Below is a small trained network, with its code and all its weights. Each question gives an input and a class and asks what happens when units are switched off, that is, made to give their printed mean instead of their output.

import numpy as np


def w(rows, s, z=0):
    codes = np.array(rows[::2]) - 128.0
    scale = np.full(codes.shape[1], s)
    scale[-1] = z or s
    return codes * scale


def norm(h):
    return h / np.sqrt((h * h).mean(-1, keepdims=True) + 1e-5)


def f(y):
    return y / 2 * (1 + np.tanh(0.7978845608 * (y + 0.044715 * y**3)))


def log_softmax(a):
    a = a - a.max(-1, keepdims=True)
    return a - np.log(np.exp(a).sum(-1, keepdims=True))


def net(x, mask):
    res = np.array(x, float).reshape(1, 8) / 4 @ E
    u = 0
    for l in range(2):
        y = f(norm(res) @ A[l][:, :-1].T + A[l][:, -1])
        res = res + np.where(mask[u : u + 13], y, B[l][:, -1]) @ B[l][:, :-1]
        u += 13
    return log_softmax(norm(res)[-1] @ U[:, :-1].T + U[:, -1])


A, B = {}, {}
E = w([
[174,99,140,127,204,148,45,200],'x0',
[131,254,152,91,96,28,116,229],'x1',
[74,98,197,60,111,125,89,97],'x2',
[235,173,131,149,9,212,37,83],'x3',
[186,177,186,133,184,119,146,69],'x4',
[123,126,127,128,129,125,128,123],'x5',
[81,170,69,142,166,139,73,85],'x6',
[78,123,193,243,113,102,106,139],'x7',
],0.0028)
A[0] = w([
[182,177,220,136,188,109,157,47,77],'0.n1',
[145,21,113,157,156,168,142,59,27],'0.n2',
[74,149,127,139,54,109,197,43,5],'0.n3',
[166,70,153,134,211,141,22,189,62],'0.n4',
[97,92,182,255,117,76,89,133,20],'0.n5',
[58,92,198,31,115,151,72,102,51],'0.n6',
[84,107,119,123,209,102,188,124,39],'0.n7',
[188,62,193,141,76,135,212,195,56],'0.n8',
[194,95,46,7,147,113,142,113,42],'0.n9',
[59,55,64,124,33,129,106,199,65],'0.n10',
[183,138,29,202,153,145,183,173,58],'0.n11',
[60,193,46,158,171,128,53,75,106],'0.n12',
[198,127,110,144,67,139,64,76,11],'0.n13',
],0.0061,0.0018)
B[0] = w([
[168,129,36,144,229,155,86,131,202],'0.n1',
[53,146,65,60,65,71,41,111,252],'0.n2',
[185,116,83,121,85,141,223,131,197],'0.n3',
[157,123,69,117,68,119,254,103,237],'0.n4',
[73,201,150,122,131,211,139,89,204],'0.n5',
[170,163,170,215,136,56,130,65,197],'0.n6',
[133,51,159,187,101,148,98,180,213],'0.n7',
[145,97,209,25,183,133,134,87,195],'0.n8',
[65,185,178,162,144,209,158,106,215],'0.n9',
[195,150,59,142,250,160,96,117,216],'0.n10',
[146,148,171,181,125,56,111,34,207],'0.n11',
[175,79,224,15,166,139,159,123,222],'0.n12',
[100,39,165,175,139,132,105,189,211],'0.n13',
],0.012,0.0024)
A[1] = w([
[30,248,152,144,92,245,144,138,39],'1.n1',
[83,97,107,144,186,99,177,95,104],'1.n2',
[141,166,179,211,102,13,115,65,3],'1.n3',
[167,133,86,83,103,131,168,91,90],'1.n4',
[168,158,43,128,214,141,76,163,28],'1.n5',
[169,193,163,120,159,106,151,173,156],'1.n6',
[24,26,139,200,140,79,159,234,51],'1.n7',
[90,255,91,39,53,21,34,235,118],'1.n8',
[127,104,200,10,134,111,129,155,46],'1.n9',
[157,66,168,198,42,189,59,231,47],'1.n10',
[212,139,123,121,61,190,76,106,84],'1.n11',
[174,136,49,120,18,113,237,168,69],'1.n12',
[90,135,174,136,161,159,90,112,107],'1.n13',
],0.0075,0.0027)
B[1] = w([
[27,186,171,169,135,216,174,109,251],'1.n1',
[171,204,137,115,87,157,85,184,204],'1.n2',
[191,143,181,206,122,63,107,58,195],'1.n3',
[133,114,132,177,110,99,140,188,196],'1.n4',
[130,63,85,187,209,140,134,122,199],'1.n5',
[76,89,76,117,55,138,75,90,225],'1.n6',
[118,152,180,131,133,94,43,253,212],'1.n7',
[40,72,28,64,42,105,39,59,185],'1.n8',
[133,60,182,83,177,113,174,95,204],'1.n9',
[116,123,176,136,146,80,50,242,209],'1.n10',
[88,211,145,102,134,88,144,203,173],'1.n11',
[194,116,81,131,53,128,198,194,241],'1.n12',
[119,154,118,152,103,102,192,153,182],'1.n13',
],0.011,0.003)
U = w([
[105,140,182,140,131,101,61,255,137],'0',
[39,206,144,157,116,216,185,95,133],'1',
[203,119,48,126,40,121,229,176,113],'2',
[52,97,45,72,53,93,50,68,111],'3',
[135,110,130,151,143,118,135,102,254],'4',
[163,115,44,171,233,150,105,116,84],'5',
[190,171,171,191,110,56,112,42,78],'6',
[145,75,192,31,162,127,178,92,76],'7',
],0.0081,0.0058)

Each question gives the input, the list of numbers given to net, and the class t.
The units are the neurons (one row each of A and B). Each row of codes is followed by its name. A weight is (code - 128) times the scale printed after its matrix; where a second scale follows, it is the last column's (A, B and U).
mask holds one flag per neuron, layer by layer. A switched-off neuron (its flag False) gives its mean, the last column of its row in B, instead of its output. The means were averaged over made-up inputs and are rounded, as every weight is.
A unit's drop is (log p(t) with every unit on - log p(t) with that unit switched off) / (log p(t) with every unit on - log p(t) with every unit switched off).
The circuit of an input: a set's keep is (log p(t) with only the set's units on - log p(t) with every unit switched off) / (log p(t) with every unit on - log p(t) with every unit switched off). Starting from the 12 units with the biggest drops (on a tie, the unit counted first), units are removed one at a time, each time the one whose removal leaves the highest keep (on an exact tie, the one counted first), for as long as the keep stays at least 0.8.
units of the circuit, in order: the units of the circuit, biggest drop first
most important unit: the unit with the biggest drop
top k neurons: the k neurons with the biggest drops, biggest first
k most important neurons of layer l: the k neurons of layer l with the biggest drops, biggest first
input [-2,-2,-2,2,5,-7,-8,-3], class 7: units of the circuit, in order	(0.n8)
input [4,-8,5,8,7,-7,-5,8], class 0: top 4 neurons	(0.n13; 0.n9; 1.n10; 0.n10)
input [8,7,-7,5,7,6,-4,8], class 1: 3 most important neurons of layer 0	(0.n5; 0.n2; 0.n6)
input [5,0,0,-7,2,2,8,-6], class 7: top 2 neurons	(0.n12; 0.n13)
input [-5,7,3,-2,-6,-7,8,-4], class 7: top 3 neurons	(0.n12; 0.n2; 1.n9)
input [2,7,-1,5,-1,-4,-1,-8], class 1: 2 most important neurons of layer 0	(0.n9; 0.n2)
input [1,-3,-1,-1,-4,1,-1,4], class 1: top 3 neurons	(0.n5; 1.n1; 0.n1)
input [-8,0,8,-8,-1,1,-1,-6], class 0: top 4 neurons	(0.n7; 1.n7; 0.n4; 0.n11)
input [5,8,7,6,-7,-6,3,2], class 3: top 2 neurons	(1.n8; 0.n7)
input [6,4,4,4,4,5,-6,3], class 2: top 4 neurons	(0.n4; 0.n12; 0.n10; 0.n11)
input [-1,5,-3,-3,-7,-8,-7,8], class 1: top 4 neurons	(0.n5; 0.n12; 0.n1; 1.n1)
input [4,-1,-4,-8,-2,1,5,-8], class 0: top 3 neurons	(0.n7; 1.n7; 0.n5)
input [-3,-1,-7,8,-4,6,5,1], class 0: 2 most important neurons of layer 0	(0.n13; 0.n6)
input [1,5,8,4,-8,-7,-5,5], class 5: most important unit	0.n10
input [-1,-1,2,5,3,-5,3,-8], class 1: 2 most important neurons of layer 0	(0.n9; 0.n7)
input [-3,-6,8,-7,8,2,-3,-5], class 5: top 4 neurons	(0.n1; 0.n13; 0.n11; 0.n4)
input [-6,-5,3,0,-1,5,7,2], class 7: top 3 neurons	(0.n12; 0.n4; 1.n9)
input [-2,-6,5,-6,5,-6,-4,4], class 0: 2 most important neurons of layer 0	(0.n7; 0.n10)
input [8,1,5,-3,7,3,7,8], class 1: top 3 neurons	(0.n5; 0.n3; 0.n10)
input [-7,2,-8,-4,5,-5,1,2], class 6: 2 most important neurons of layer 0	(0.n11; 0.n4)
input [5,0,-3,-3,6,-3,7,-8], class 1: most important unit	0.n9
input [-8,-2,0,8,-2,3,-4,2], class 0: 2 most important neurons of layer 0	(0.n13; 0.n4)
input [-3,8,2,6,7,3,7,-5], class 3: 2 most important neurons of layer 1	(1.n8; 1.n6)
input [8,-2,-6,5,7,-2,7,-2], class 2: 3 most important neurons of layer 0	(0.n4; 0.n10; 0.n8)
